[[148 146 143 145 127 120]
 [146 154 145 143 126 130]]
=>
[[146 154 145 143 126 130]
 [148 146 143 145 127 120]]

[[115 134 106 127 141 110 125 137 118 126 143 122 127 155]
 [126 128 101 131 154 117 128 131 119 130 147 157 125 134]
 [121 134 131 131 124 134 126 149 121 126 124 123 137 141]
 [137 127 124 125 126 128 135 127 135 114 134 134 129 134]
 [117 138 120 120 133 136 134 118 137 131 122 122 125 134]
 [133 142 117 116 119 112 135 117 129 132 135 140 131 128]]
=>
[[121 134 131 131 124 134 126 149 121 126 124 123 137 141]
 [137 127 124 125 126 128 135 127 135 114 134 134 129 134]
 [117 138 120 120 133 136 134 118 137 131 122 122 125 134]
 [133 142 117 116 119 112 135 117 129 132 135 140 131 128]
 [115 134 106 127 141 110 125 137 118 126 143 122 127 155]
 [126 128 101 131 154 117 128 131 119 130 147 157 125 134]]

[[150 127 143 135 123 137 137 130]
 [142 130 135 136 126 132 137 130]
 [111 141 119 124 144 119 114 134]
 [119 142 125 124 142 120 117 129]
 [107 146 116 138 143 118 125 145]
 [131 146 130 143 133 140 143 139]
 [126 124 128 127 126 126 129 129]
 [136 118 123 135 108 123 141 126]
 [130 134 139 122 147 134 115 131]
 [134 119 133 132 123 146 137 125]
 [139 114 127 130 112 123 136 122]]
=>
[[150 127 143 135 123 137 137 130]
 [130 134 139 122 147 134 115 131]
 [142 130 135 136 126 132 137 130]
 [134 119 133 132 123 146 137 125]
 [131 146 130 143 133 140 143 139]
 [126 124 128 127 126 126 129 129]
 [139 114 127 130 112 123 136 122]
 [119 142 125 124 142 120 117 129]
 [136 118 123 135 108 123 141 126]
 [111 141 119 124 144 119 114 134]
 [107 146 116 138 143 118 125 145]]

[[127 131 128 128]
 [131 125 126 125]
 [122 149 136 124]]
=>
[[122 149 136 124]
 [127 131 128 128]
 [131 125 126 125]]

[[128 145 141 153]
 [128 145 135 147]
 [123 134 136 139]
 [130 117 113 115]
 [129 121 123 112]]
=>
[[128 145 141 153]
 [123 134 136 139]
 [128 145 135 147]
 [129 121 123 112]
 [130 117 113 115]]

[[104 114 119 139]
 [113 138 104 141]
 [134 112 147 125]
 [136 113 143 103]
 [138 120 108 144]]
=>
[[134 112 147 125]
 [136 113 143 103]
 [104 114 119 139]
 [138 120 108 144]
 [113 138 104 141]]
---
[[121 123 122 114 132 138 129 106 121 130]
 [129 122 120 130 125 132 130 125 121 126]
 [125 129 135 133 135 123 123 125 121 125]]
=>
[[129 122 120 130 125 132 130 125 121 126]
 [121 123 122 114 132 138 129 106 121 130]
 [125 129 135 133 135 123 123 125 121 125]]

[[149 131 130 128 145 124 135 129 112 125 131 122]
 [135 127 137 118 133 131 143 117 121 119 127 126]
 [124 125 116 139 126 126 117 135 134 136 126 128]
 [122 127 119 139 118 130 147 135 133 118 126 129]
 [109 127 117 138 111 127 116 138 147 134 126 131]
 [129 129 124 126 128 129 110 125 126 144 127 126]
 [114 126 138 119 119 134 141 123 143 123 127 131]]
=>
[[124 125 116 139 126 126 117 135 134 136 126 128]
 [109 127 117 138 111 127 116 138 147 134 126 131]
 [122 127 119 139 118 130 147 135 133 118 126 129]
 [129 129 124 126 128 129 110 125 126 144 127 126]
 [149 131 130 128 145 124 135 129 112 125 131 122]
 [135 127 137 118 133 131 143 117 121 119 127 126]
 [114 126 138 119 119 134 141 123 143 123 127 131]]

[[137 132 118 129 126 127 148 137 122 136 131 128 128 147]
 [134 126 124 138 129 132 144 151 122 134 121 128 123 120]
 [138 132 135 126 131 115 131 118 130 131 132 128 142 138]
 [119 130 127 121 125 131 113 131 128 121 126 135 123 109]]
=>
[[137 132 118 129 126 127 148 137 122 136 131 128 128 147]
 [134 126 124 138 129 132 144 151 122 134 121 128 123 120]
 [119 130 127 121 125 131 113 131 128 121 126 135 123 109]
 [138 132 135 126 131 115 131 118 130 131 132 128 142 138]]

[[104 135 148 135 143]
 [139 125 118 133 124]
 [131 128 111 122 119]
 [131 122 152 144 147]
 [102 140 132 128 123]
 [131 131 127 127 135]
 [130 130 135 131 129]
 [141 134 123 117 140]
 [132 113 137 147 118]]
=>
[[131 128 111 122 119]
 [139 125 118 133 124]
 [141 134 123 117 140]
 [131 131 127 127 135]
 [102 140 132 128 123]
 [130 130 135 131 129]
 [132 113 137 147 118]
 [104 135 148 135 143]
 [131 122 152 144 147]]

[[130 135 136 119 138 116 146 134 140 129 130 130 125 127]
 [131 138 139 117 141 115 150 136 145 132 128 131 122 126]
 [132 117 122 140 133 128 125 126 108 113 134 128 136 131]]
=>
[[132 117 122 140 133 128 125 126 108 113 134 128 136 131]
 [130 135 136 119 138 116 146 134 140 129 130 130 125 127]
 [131 138 139 117 141 115 150 136 145 132 128 131 122 126]]

[[130 122 129 123 131 129 123 119 151 134 142 120 124]
 [126 114 119 134 120 122 126 120 121 123 103 129 126]
 [149 123 112 128 123 130 127 122 138 126 137 111 123]
 [121 135 123 127 125 133 133 133 144 122 128 130 138]]
=>
[[149 123 112 128 123 130 127 122 138 126 137 111 123]
 [126 114 119 134 120 122 126 120 121 123 103 129 126]
 [121 135 123 127 125 133 133 133 144 122 128 130 138]
 [130 122 129 123 131 129 123 119 151 134 142 120 124]]

[[112 116 135 141 104 147 138 140 129 145]
 [124 154 121 141 152 137 123 126 126 132]]
=>
[[124 154 121 141 152 137 123 126 126 132]
 [112 116 135 141 104 147 138 140 129 145]]

[[123 142 119 135 141 131 125 126 138 122 141 128 127 131 130 130]
 [129 118 125 117 129 150 127 139 132 140 115 123 127 127 126 122]
 [131 131 132 140 136 120 129 134 128 141 138 133 126 135 128 142]
 [122 134 123 114 119 134 125 129 121 141 134 124 126 127 123 115]
 [131 114 126 128 112 122 127 112 124 134 130 124 127 125 112 100]]
=>
[[123 142 119 135 141 131 125 126 138 122 141 128 127 131 130 130]
 [122 134 123 114 119 134 125 129 121 141 134 124 126 127 123 115]
 [129 118 125 117 129 150 127 139 132 140 115 123 127 127 126 122]
 [131 114 126 128 112 122 127 112 124 134 130 124 127 125 112 100]
 [131 131 132 140 136 120 129 134 128 141 138 133 126 135 128 142]]
